Here are made-up objects, facts about them, and rows of numbers that follow some of those facts. Name the object behind each unnamed row.

Facts:
Λ: uses; Θ: is of sort
moskos (Λ vaklik)
zutan (Λ brasi,grovas)
plases (Λ petul)
ledepla (Λ bogoste) (Θ b)
grurutik (Λ plibrol) (Θ a)
nisar (Θ b)
pevok (Θ a)
nobin (Λ dosom) (Θ b)
duskebra (Θ b)
sumon (Θ a)
vepe (Λ bregre,baflen) (Θ a)
koflar (Λ trepos)
pobros (Θ b)
komu (Θ b)
zalus (Λ klokam,neper,fikavil,skistis,komu) (Θ b)
brenun (Λ trepos,kloklol) (Θ b)
nekim (Λ petul,roflidrom,falok) (Θ b)
briro (Λ zovik,veplol,bosta) (Θ b)
konimol (Θ a)
bosta (Θ b)
ditrul (Λ breru,fugim,stagrur,vogre) (Θ b)
dunil (Λ peklas,nutan) (Θ a)
davus (Λ sesos,konimol) (Θ b)
griviklil (Θ a)
kiklar (Λ fustasuk) (Θ b)
botarek (Λ sesta) (Θ a)
zovik (Θ a)
grasak (Λ nopi,dridrum)
pozubruk (Λ drizo,mezik) (Θ b)
grurozas (Λ nutan,skunas) (Θ b)
drizo (Θ a)
tresti (Λ plakos,skistis) (Θ b)
vaklik (Θ b)
gratudres (Λ pevok) (Θ b)
guklik (Θ b)
vogre (Θ b)
truda (Λ toplim,tafil,roflidrom) (Θ a)
klokam (Θ a)
suklega (Θ a)
lomel (Λ nuvok,maskam,kloklol)
plakil (Λ veplol,nisti)
tafil (Θ a)
klivi (Λ zovik,buzis,nisar) (Θ a)
drunor (Λ dastul) (Θ a)
brudul (Λ bregre,nisti)
mezik (Θ a)
piluk (Λ suklega,dastul,fustoklon) (Θ b)
neper (Θ b)
plibrol (Θ a)
stota (Λ guklik) (Θ b)
dibudur (Θ b)
skunas (Θ a)
tudrim (Λ pivim,skizi) (Θ b)
luplum (Θ b)
rifek (Θ b)
nuvok (Θ b)
trome (Θ a)
bogoste (Θ a)
skagron (Θ b)
fustoklon (Θ b)
buzis (Θ a)
beflatek (Λ guklik,toklogru,luplum,sumon) (Θ a)
roflidrom (Θ b)
flitra (Λ buzis) (Θ a)
librun (Λ skistis) (Θ b)
brasi (Θ b)
damim (Λ luplum)
plozer (Λ plibrol,trepos)
falok (Θ b)
pivim (Θ a)
meka (Λ nuvok,skizi) (Θ a)
treron (Λ plibrol) (Θ a)
fegu (Λ falok)
nopi (Θ a)
veziskem (Λ luplum) (Θ b)
nutan (Θ b)
trigru (Λ brasi,rifek,dibudur,nuvok) (Θ a)
kiman (Λ kloklol,stagrur,plakos)
kloklol (Θ b)
zufal (Λ veplol,kloklol,kito) (Θ b)
skistis (Θ a)
sesta (Θ b)
driflemos (Λ toplim,sute) (Θ a)
plakos (Θ a)
kligrok (Λ kleklutor)
trepos (Θ a)
greklu (Λ suklega) (Θ b)
beloke (Λ toklogru) (Θ a)
sute (Θ b)
mibram (Λ toplim,griviklil,trepos,stagrur) (Θ b)
dridrum (Θ a)
trozubu (Λ skagron) (Θ b)
dastul (Θ a)
toklogru (Θ b)
bregre (Θ b)
petul (Θ b)
grovas (Θ b)
sesos (Θ b)
bivem (Λ maskam,pobros) (Θ a)
grutes (Λ griviklil,maskam) (Θ a)

Known rows:
grutes: [-34  47  23  19  15   3  -7 -30   4 -29  -5   0  13   7  24  32 -38   7
 -21  11   9 -11  31   8  35   0]
damim: [ 11  32  40  11  20   2   4  -9   9 -10  -5   6  12  -3  29  12 -21  15
 -23   7  13   0  57   3   2   8]
bivem: [-31  43  19  17  18   5  -9 -31   4 -29  -6   1   9   7  24  24 -36   4
 -19  10   7  -9  31   8  33  -2]
plases: [-12  47  39  26  26  -3  18  -8   6 -16 -15   0  -1 -13  25  21 -26  -7
 -27  -9  11  -8  30   4   5  12]
tresti: [-11  39  30  17  26  20  14 -19  -5 -35  -7  -8  -2  -7  14   4   4  25
 -28   6  21  -8  16   3  19  25]
librun: [ -4  38  29  16  26  20  10 -17  -4 -32  -6  -6  -9 -11   9   0   1  23
 -28   1  20  -6  13   2  18  24]
beloke: [  4  32  27   6  16   5  -9 -17   4 -15  -6   3   6   6  17  30 -38  10
 -22  13  12  -4  53   9  21 -12]
kleklutor: [ -3  34  40  11  16  12   4 -18   3 -16  -1  11   4  -6  21  16 -25   6
 -26 -15  10   7  28  -6  12  20]
konimol: [ -6  37  27   7  12  18  -9 -28  -2 -20   1  10   1   7   8  35 -40  -3
 -27 -10  10   8  22   0  29   0]
pevok: [ -7  34  29   7  12  14  -9 -28  -2 -19  -2   9   0   4   9  32 -41   2
 -24  -9   8   3  23   1  31  -1]
plakos: [-25  38  34   3   9  18 -13 -32   6 -19 -15   2   4  -3  13  36 -33  19
 -15  -7   6   4  16   4  45   1]
fikavil: [-12  38  34   8  21  15  -9 -13  13 -10 -11   8 -11 -17  20  14 -13  18
 -21 -17  16   8  22   1  25  18]
tafil: [-14  45  43  18  13   1   0 -23   3 -23 -19  -1   2  -7  11  46 -47  -5
 -20  -9   4  -7  21   5  33  -1]
skagron: [ 18  30  46  14  18  20  17 -24 -13 -35   0   1   0  -8   6   1 -13  12
 -28 -10  12   2  11  -5  12  31]
plibrol: [ -9  38  47  17  -2  14 -24 -26   2 -26  12  18  -1   0  21  37 -64  11
 -25  -8  17  -3  14   6  44  14]
roflidrom: [ 18  41  65  28  20   3  28 -20  -7 -38 -22 -11  -4 -23   4  12 -24   2
 -24 -16   3  -7   7  -1  12  30]
griviklil: [-21  42  45  11   5   9 -12 -34   5 -27 -10   3  12  -2  16  39 -46  10
 -16  -4   1  -1  18   3  43   8]

Rows to name:
No name comes twice in this set of rows, the named rows included.
[-25  46  41  31  11   5  -2 -11   7 -25  15  15   9  -2  45  21 -40  14
 -34   6  28 -12  28   7  18  29]	plozer
[ 19  32  43  14  17  23  18 -24 -12 -37   4   2   1  -5   5   4 -13  10
 -31 -11  14   7   9  -6  11  33]	sesos
[-13  42  45  29  15  15  18 -24  -9 -43   2  -2  10  -2  28  -2 -20  24
 -28  11  21 -17  16   4  20  33]	brenun
[-40  47  33  18  19  10  12 -20   8 -18  -8   0  19  -1  36  19 -14  19
 -24   7  14  -7  32   3  18  18]	kiman
[-13  41  23  17  22  11   9 -12   1 -16   8  10   7   4  27  18 -19   0
 -35  -3  19   3  33  -1   4  18]	grasak
[-19  40  53  15  -3  12 -16 -31   4 -27  -1  11   8  -2  22  40 -59  16
 -18  -6  10  -3  14   5  48  13]	trepos
[-17  37  23   3  16  18 -22 -22   9 -15 -10   6 -15  -6   7  30 -29  14
 -20 -10  14   3  18   6  43  -4]	klokam
[-16  38  28   0  13  21 -22 -26   8 -15 -14   4 -11  -8   6  33 -29  19
 -15 -13   9   7  14   4  47  -1]	skistis
[ -9  20  35   1  21   7  10 -18  24 -14  -1   9  -4 -18   8   7 -25   7
 -26 -16   0 -13  25 -23  22  21]	peklas
[-14  40  33  14  21  18  34 -25 -13 -36  -3 -14  27   5  10  23   4  16
 -34  12  17  -6  19  -4   7  27]	ditrul
[  1  33  63  18   8  22  14 -38  -9 -42 -13   0   9 -12  19 -12 -20  30
 -11 -10   4   2   4  -5  29  36]	kloklol

The same objects again, as new rows of numbers:
Some rows with their names:
skagron: [-10 -12  11 -15 -13   7  -2  32  -3 -40   8 -15  19  -3  13  16   5  16
   0   8 -15  14  -9  -6   6   7  11   3   0  30 -37 -22   5  -9  18  -2
 -14  18]
brasi: [ 26 -10   5 -20 -14  15 -28  22  19 -19  22 -19  24 -22   5  -2  -6  30
   3 -12  -3  21  -3   7   4  21 -12  14   7  57 -51 -22  10   7  24  16
 -15   9]
dastul: [-46 -16   3 -29  23  17  16  -8 -21  28 -13 -21  45  -6  31   5  24   8
 -18 -13  43 -19  -8   1  -3 -19   7 -26 -10  25 -24  65  33 -28  -3 -20
  20  14]
grurutik: [-15 -22  -7  -9  29  26  19 -28  -6   2 -29 -36  11   2  24   0  13 -38
  -6  19   8  -2   2 -31 -21 -17 -12 -45  -2   1  17   2  17  30  -5 -13
  15  -6]
bivem: [ -2 -33 -14 -13  26   4   0 -24  11  25  -4 -18  14  -7  28 -19  17 -36
  -4   8  27  -6  -1 -19 -17   2 -29 -22   6   5   1   8  22  23 -30  10
  28 -19]
falok: [  0 -32  13  -8 -34  14  22  38  -4 -39  16  24  15   0  11  23  -1  21
  14 -11 -12   5 -34  19   2 -24   9  14   9  35 -42  -5   3  14  10  11
 -11  24]
sesta: [-12 -10  11 -16 -11   9   1  31   2 -39   7 -17  19  -4  10  18   5  14
   1   9 -13  14 -10  -7   6   7  11   2   0  29 -38 -19   6  -7  20   0
 -14  18]
tresti: [-10  -3  10 -29   2 -32  16  15  -2 -57  24  -2  16   6  34 -18  15  -8
  15  16  10  27 -11  -3  -4  38 -15  -4  13  -5 -18 -31   4 -16 -14  11
 -12   5]
ledepla: [ -7 -17  13  -8  -9 -11   1  34   0 -46   5 -18  17  -6  14   1  21  -9
  -2  15 -17   2  -7 -19   1  11  -2   0  12  20 -29 -23  -3  -3  -1   1
 -14   7]
toplim: [ 13 -19  -2  -4  13  20  24 -20  10 -17   8  33  15  25  -4  16  -7  18
   4 -11   3  21 -15  14 -20 -36  33   3 -14  42  -6  19  15  13   0   2
  10  11]
bosta: [-31 -19  19 -24   1  -5 -12  32 -17 -37  32   9  15  11  12  15   4   2
  -7  12   0  11  -1 -13  14  13  11  -6  -8  34 -55 -39   9  27  53  10
  11 -12]
plakos: [-28 -16 -14 -40  28  21  23 -33   1  21   9  -5  17  15  39   4 -17  -2
  10   0  49  31 -10   2 -10   2  -9 -30 -12  -4  -8  11  37  -2  -7   1
  22   0]
flitra: [-29 -22   3 -24  23   5   5  -3 -26  31   1   0   4   7  18 -12   7 -42
 -16  19  40 -15  -2 -44  14 -28  -9 -46   2 -11 -21   3  14  33   6  -8
  25 -30]
pliru: [  8 -14   1  -7  23  -3   8 -10  18  -9   0   1  15  12  -2   6  18   7
  -7  13  15   6  10 -27   2  -9  28  -7   3  26 -17  -1   8 -10 -21 -10
   0   4]
stota: [-15  -1   5  -3 -26 -22  -8  38  36 -26   7  -3  19  10  19  26  25  -7
  -7  28 -37  -2  17   8  17  14 -27   3   1   5 -18 -20 -14 -16  -1  17
  -8   8]
baflen: [ -6 -50  -5 -10  37   5  19 -13  33 -16  -1   0  24  18   3  46  37  20
  -4  10  29   7  18 -18   5   7  50  -1   0  44 -32 -28  23   6 -18  -6
   7  15]
librun: [-13  -2  10 -33  -1 -29  22  19  -1 -54  21  -4  16   3  32 -14   9   3
  17  17  16  29 -11  -6   4  33 -11  -6  19  -6 -24 -34   4 -21 -13   4
 -22   9]

Which object is each row?
No name comes twice in this set of rows, the named rows included.
[-30  -7  27 -14   3 -37   4  40 -18 -52   4 -17  46 -11  27 -21  62  -4
 -20   3  -7 -27  -8  -6  -7  19  -2   3  10  32 -29  28   0 -30  -6  -4
  -4   9]	piluk
[-13 -31  12 -17  13 -31  -9  20   3 -54  28   2  16   6  23  -9  31 -28
  -4  19  -7   5   1 -12  -8  38 -14   0   3  22 -27 -45   5  32  16  25
  14 -21]	zufal
[ -9  -2  13 -32   0 -42  27  20   1 -58  20  -4  11   0  35 -26  22 -11
  21  24  20  23  -9 -15   6  38 -19 -12  32 -19 -19 -40  -3 -25 -32   3
 -29   8]	zalus
[-18  -7   7 -17  -4  -2   1  20   0 -51  18  -3  21  13  20   9  -4   6
   3   5 -22  30 -19  17 -16  18   7  12 -17  26 -22  -7  11  -5  20  12
   8  13]	vogre
[-41 -26   3 -33  24  24  -1  -8 -32  39  13   6   9  14  17  13 -12 -17
 -15   9  51  -2  -2 -31  18 -25   3 -42 -15  10 -38   0  29  39  39  -5
  34 -23]	zovik
[  5 -27 -14 -23  14  31  -3 -18  12  42  -4 -23  19 -14  21   1  -1  -2
  -3  -4  40   3   1 -14   2  -8 -15 -22   2  20 -23  12  28  10 -14  -2
  15  -2]	pivim
[ 19 -11   6 -17 -15   7 -21  27  15 -23  17 -18  21 -19   8   1   1  23
   1  -4  -5  16  -3  -2   4  19 -10  10   9  47 -46 -21   8   1  16  10
 -15   8]	grovas
[-25 -44 -15  -3  20   4   0   7  -1  34 -18 -31  -8  -7  20 -15   5 -46
 -12  31  23  -3 -27 -48  -1  -2  17  -5  -2 -26 -12  11  18 -31 -62 -11
  38  -3]	dunil
[  3  -9   6 -17  -6   3 -13  23   9 -34  20  -9  23  -3  15   1   0  12
   0  -1 -15  21  -9   9 -11  21  -5  12  -7  42 -32 -15  10   5  24  16
   1   3]	pobros
[-33 -12 -19 -15  -2  18   4  -6  42  53 -15  -8  21  16  27  45   3  -9
  -9  18   9  -5  22   9  20 -19 -30 -28 -14 -11  -6  19  12 -11 -12   3
  16   6]	sumon
[-32  -2  23 -22  -3 -11   2  36 -19 -43   9 -14  49  -6  21   1  34  22
 -13  -8  -2  -8 -12  11  -2   8  14   9  -3  46 -42  29  10 -35  22  -4
  -6  19]	fustoklon

Now the same objects, written a new way:
Named rows:
tafil: [  2  -8   6 -10   6  -7  -1   2  -9  -5   6  23   2   1   2  -2   1   8
   1  -8   0   0 -13   1   0   0  -4   2  -6  15  -1  -4  -2  -5  -3   5
  -1   2]
nopi: [  2  -8   7  -7   6  -7  -2   3  -7  -3   6  20   3   1   3  -2  -1   6
   0  -8   3   2 -15   0  -2   0  -4   2  -4  19  -2  -4  -4  -6  -4   4
  -3   1]
mezik: [  1  -8   6  -7   5  -7  -2   3  -7  -3   6  19   4   1   3  -2  -1   6
   0  -8   3   2 -16   0  -2   0  -4   1  -4  18  -2  -5  -4  -7  -3   4
  -3   0]
grutes: [ 15  -6   6  -5  -9 -11  -4   3  -9 -13 -12   2  -5  14  -1  -6  10  -1
 -12 -20   6   4 -13  -2   0   1   7 -10  -4  -4  17  -1  -1  -3   3  -4
  -6  -3]
drunor: [ 12  -6   5  -9 -12  -3  -5  12  10 -13  -6  -8 -12  -7   7   1  19   2
  -2  -3 -10  12 -29   3   3   1  -2   7   1   7  17   1   0 -18   5  -6
  -7  -3]
ditrul: [  0  10  -2   4  -6   5   2   2   8  -2  -9 -16  -4   0  -4  -1   4  -3
   1   3  -2   1  17  -1   1   2   1  -3   1 -23   6   7  12   4   4  -4
   0   2]
gratudres: [  2   9  -5   7  -7   5   2   1  10   2  -3 -20  -5  -2  -5   0   9  -4
   0   3  -1   4  10   0  -6   2   2  -2   2 -16   3   6   8   5   4  -4
   3   1]
zufal: [ 12   9  -3  17  -5  -5  -3  -2   4   1 -11 -27   5   1  -6   1 -21  -5
   7  -2   6  -4  17  -7   6  10   0  -1   3 -29   4   7  13   1  -4  -8
  -4  -3]
tudrim: [  2   7  -6  10 -13   4  -1  -3   6   3  -2 -22  -5   5  -5  -3  16  -6
  -6  -3   4   5  12  -1 -15   1   5  -5   1 -11   3   5   2   6   5  -4
   3  -3]
vogre: [-11   4  -3   5   0   6  -1  -6   1   7   7   3   2  -1  -2  -4   1   0
   4   5   0  -3  23  -2  -9  -2  -6   4  -1  -2 -11   5   5   2   2   2
   4  -2]
luplum: [  3   3  -6   9  43  29   4  -9  11  10   6  17   5   9  -2  -2 -13  -3
  -7   3  -5   0  17  -1   6   9  -4   0  -3  13 -16   8   5   3  11   3
  -9   5]
bosta: [ -7   4  -5   8   0   3  -2  -7   2   9   9   0   4  -3  -2  -2  -4   0
   6   5   1  -3  20  -2  -9   1  -6   6   0  -1 -12   4   5   2  -1   2
   4  -3]
petul: [ -8   6  -6  -1   1   3   4  -8  -4   6  14   7   0   0  -8   0  16   4
   7   3  -2  -5  23   1 -15  -2  -1   6  -4  -5 -10   3   7  13   2   6
  13   4]
ledepla: [  3   9  -5   7  -7   5   1   1  10   2  -3 -20  -5  -2  -5   1   9  -4
   0   3  -1   4  10  -1  -6   3   2  -2   2 -15   4   6   7   5   4  -4
   3   1]
zutan: [  4  -1  -2   1  -5  -2   2  -1   1  -3  -6 -16  -4   2   1   4   7  -6
  -3   0  -2  -2  -8   3   6  -2  10  -1   6  -2   9  -4 -10   4   1  -3
  -1  -2]
brudul: [ 16   2  -4   7   1  -8   2  -1   5   1  -3 -24   2  -8  -1  13 -11  -3
  11   4  -2  -5 -16   1  14   8   7   7   8  -4   5  -6  -5   3  -8  -4
   0   2]
grasak: [  4   0  -2  -1  -2  -1   3   1   2  -3  -8 -14  -4  -1   2   6   2  -5
   1   4  -4  -2  -9   3  11   0   8   1   6  -3   8  -4  -7   3   0  -3
  -1   1]

Which object is each row?
No name comes twice in this set of rows, the named rows included.
[-11   4  -4   3  -1   6   0  -6   1   6   8   5   1  -1  -2  -3   4   1
   4   6  -3  -4  24  -1  -9  -2  -5   5  -2  -4 -10   6   6   3   3   3
   5  -2]	sute
[  4  -5  -1   7   8  -9  -2  -8  -6   5   4  -2  11  -5   2   7 -24  -1
  14   4   1 -12  -1  -1  12   4  -1  13   5   8  -8  -7  -8  -1 -10   1
  -1  -4]	veplol
[  6   9  -5   8   7  13   3   0  13   3  -3 -15  -4   1  -5   1   5  -5
  -3   3  -2   4   8   0  -1   6   3  -3   1 -10   2   7   8   5   7  -3
  -1   3]	stota
[ 14  10  -6  17  -3  -3  -1  -2  11   6   0 -31   3  -7  -7   7 -10  -3
  11   3   4   0   5  -4  -1  12   0   5   4 -17   0   3  10   3  -6  -5
   2   1]	briro
[ 15  -7   4   0 -12 -11  -5   3  -6  -7  -6  -7  -3  14  -1  -6  15  -3
 -14 -22  11   9 -21  -1 -12   1   9 -11  -3   8  14  -5  -9  -2   2  -4
  -5  -4]	meka
[ -5   4  -5   9   1   2  -1  -7   3  10  11  -4   5  -5  -3   0  -4   1
   9   6   1  -3  17  -2  -9   2  -6   8   0  -1 -13   3   5   2  -2   2
   5  -2]	bregre
[ 15   9  -6  10  39  30   7  -2  20   4  -6  -3  -1   9  -5   3  -7  -7
 -11   1  -6   5   5   0  10  14   4  -8  -1  -1  -2   9   9   6  14  -2
 -11   8]	veziskem
[  7  -5   1   8 -14 -10  -6  -8 -12  -8 -19 -15  -1  20   1  -5  -4 -12
 -11 -14   8  -7  10  -3   8  -3  13  -8   5 -13  14  -1 -11   3   4  -8
  -7 -12]	lomel
[ 15  -6   6  -2  -9 -11  -4   3  -7 -11  -9  -2  -3  14  -1  -6  10  -2
 -12 -21   8   6 -17  -2  -5   1   8  -9  -3   2  15  -3  -5  -3   3  -4
  -6  -3]	bivem
[ -9  -1  -4  12 -11   2  -6 -12  -6   8   6  -1   2  11  -2 -10   8  -5
  -5  -6   8  -3  27  -4 -21  -5  -1  -1  -1   1  -9   4  -3   4   5   0
   3 -10]	nuvok
[ 15  -6   5  -1  -9 -10  -4   4  -5  -7  -6  -5  -3  11  -1  -4  13  -1
 -12 -20   9   8 -22  -1  -9   2   7 -10  -3   7  13  -4  -7  -2   1  -3
  -4  -3]	trigru
[-12  -5   2  -3   5   0   1  -3  -5   2   0   8   4   0   5   2  -6   0
   4   5  -1  -7   3   2   5  -5   1   4   4  12  -6  -6 -12   2  -2   3
  -1  -2]	fikavil

